Below is a small trained network, with its code and all its weights. Each question gives an input and a class and asks what happens when units are switched off, that is, made to give their printed mean instead of their output.

import numpy as np


def w(rows, s, z=0):
    codes = np.array(rows[::2]) - 128.0
    scale = np.full(codes.shape[1], s)
    scale[-1] = z or s
    return codes * scale


def f(y):
    return np.maximum(y, 0)


def log_softmax(a):
    a = a - a.max(-1, keepdims=True)
    return a - np.log(np.exp(a).sum(-1, keepdims=True))


def net(x, mask):
    res = np.array(x, float).reshape(1, 4) / 4 @ E
    y = f(res @ A[0][:, :-1].T + A[0][:, -1])
    res = res + np.where(mask, y, B[0][:, -1]) @ B[0][:, :-1]
    return log_softmax(res[-1] @ U[:, :-1].T + U[:, -1])


A, B = {}, {}
E = w([
[206,154,217,146,175,173,43],'x0',
[117,249,101,107,220,78,102],'x1',
[151,76,179,160,231,112,197],'x2',
[253,153,104,170,103,56,120],'x3',
],0.012)
A[0] = w([
[148,142,96,125,137,159,106,35],'neuron 0',
[216,165,134,172,108,144,123,120],'neuron 1',
[166,154,108,144,158,98,139,87],'neuron 2',
[138,76,157,174,156,138,190,132],'neuron 3',
[139,126,146,119,107,135,53,89],'neuron 4',
[66,116,119,141,44,145,147,149],'neuron 5',
[191,86,176,249,122,113,150,111],'neuron 6',
[222,122,140,210,102,125,172,177],'neuron 7',
[67,127,144,121,131,98,173,49],'neuron 8',
[176,161,193,91,175,126,73,108],'neuron 9',
[144,79,134,166,116,126,150,193],'neuron 10',
[145,163,169,160,159,125,85,75],'neuron 11',
[106,104,36,143,93,109,171,85],'neuron 12',
[87,62,141,60,81,229,88,164],'neuron 13',
[110,109,196,147,178,207,128,112],'neuron 14',
[185,123,157,166,62,144,66,252],'neuron 15',
[162,116,50,139,75,86,137,222],'neuron 16',
[173,112,161,184,137,107,117,134],'neuron 17',
[151,69,124,133,175,185,173,114],'neuron 18',
[118,116,182,167,135,164,189,107],'neuron 19',
[165,146,177,166,193,54,113,184],'neuron 20',
[86,144,137,121,101,105,146,111],'neuron 21',
],0.014,0.0045)
B[0] = w([
[138,138,173,101,125,133,144,144],'neuron 0',
[165,57,75,117,108,134,102,220],'neuron 1',
[99,154,150,150,138,93,164,179],'neuron 2',
[180,221,181,102,142,94,189,205],'neuron 3',
[158,144,159,136,87,164,163,184],'neuron 4',
[107,97,144,166,170,41,197,209],'neuron 5',
[159,86,91,122,202,21,169,237],'neuron 6',
[132,56,51,155,157,110,87,241],'neuron 7',
[184,82,125,193,85,157,144,168],'neuron 8',
[103,62,106,197,140,107,134,229],'neuron 9',
[97,110,178,165,159,75,220,193],'neuron 10',
[135,81,89,162,117,100,150,195],'neuron 11',
[90,77,98,143,108,117,107,205],'neuron 12',
[165,197,178,146,125,97,208,238],'neuron 13',
[25,172,105,136,86,183,42,210],'neuron 14',
[161,71,126,165,68,166,116,252],'neuron 15',
[135,67,147,154,80,158,91,221],'neuron 16',
[142,87,86,117,158,99,168,197],'neuron 17',
[116,184,170,121,114,140,113,192],'neuron 18',
[81,181,156,120,102,135,119,183],'neuron 19',
[109,139,110,86,247,8,183,232],'neuron 20',
[159,105,101,118,152,122,142,157],'neuron 21',
],0.011,0.017)
U = w([
[55,181,105,109,150,190,5,101],'0',
[186,104,79,119,111,233,52,106],'1',
[149,65,129,29,116,145,97,2],'2',
[125,39,90,151,149,83,140,158],'3',
[146,201,139,118,161,74,171,138],'4',
[114,161,159,150,76,235,126,160],'5',
],0.015,0.0051)

Each question gives the input, the list of numbers given to net, and the class t.
The units are the neurons (one row each of A and B). Each row of codes is followed by its name. A weight is (code - 128) times the scale printed after its matrix; where a second scale follows, it is the last column's (A, B and U).
mask holds one flag per neuron, in row order. A switched-off neuron (its flag False) gives its mean, the last column of its row in B, instead of its output. The means were averaged over made-up inputs and are rounded, as every weight is.
A unit's drop is (log p(t) with every unit on - log p(t) with that unit switched off) / (log p(t) with every unit on - log p(t) with every unit switched off).
The circuit of an input: a set's keep is (log p(t) with only the set's units on - log p(t) with every unit switched off) / (log p(t) with every unit on - log p(t) with every unit switched off). Starting from the 12 units with the biggest drops (on a tie, the unit counted first), units are removed one at a time, each time the one whose removal leaves the highest keep (on an exact tie, the one counted first), for as long as the keep stays at least 0.8.
units of the circuit, in order: the units of the circuit, biggest drop first
top k neurons: the k neurons with the biggest drops, biggest first
drop of u: that unit's drop, to one decimal
input [1,1,-4,-8], class 4: units of the circuit, in order : neuron 13
input [1,-4,3,-8], class 5: top 3 neurons : neuron 14; neuron 20; neuron 6
input [0,3,0,-6], class 5: units of the circuit, in order : neuron 20; neuron 6; neuron 7
input [-4,3,-6,-7], class 4: top 2 neurons : neuron 13; neuron 7
input [6,2,-1,-4], class 0: top 2 neurons : neuron 14; neuron 6
input [2,-5,-3,-2], class 5: top 2 neurons : neuron 20; neuron 6
input [-2,5,-3,-4], class 4: top 2 neurons : neuron 7; neuron 14
input [6,6,8,-4], class 4: top 2 neurons : neuron 20; neuron 7
input [2,1,-4,-1], class 5: drop of neuron 20 : 0.2
input [4,1,-3,-5], class 5: drop of neuron 20 : 0.1
input [6,-4,-8,-7], class 5: drop of neuron 20 : 0.1
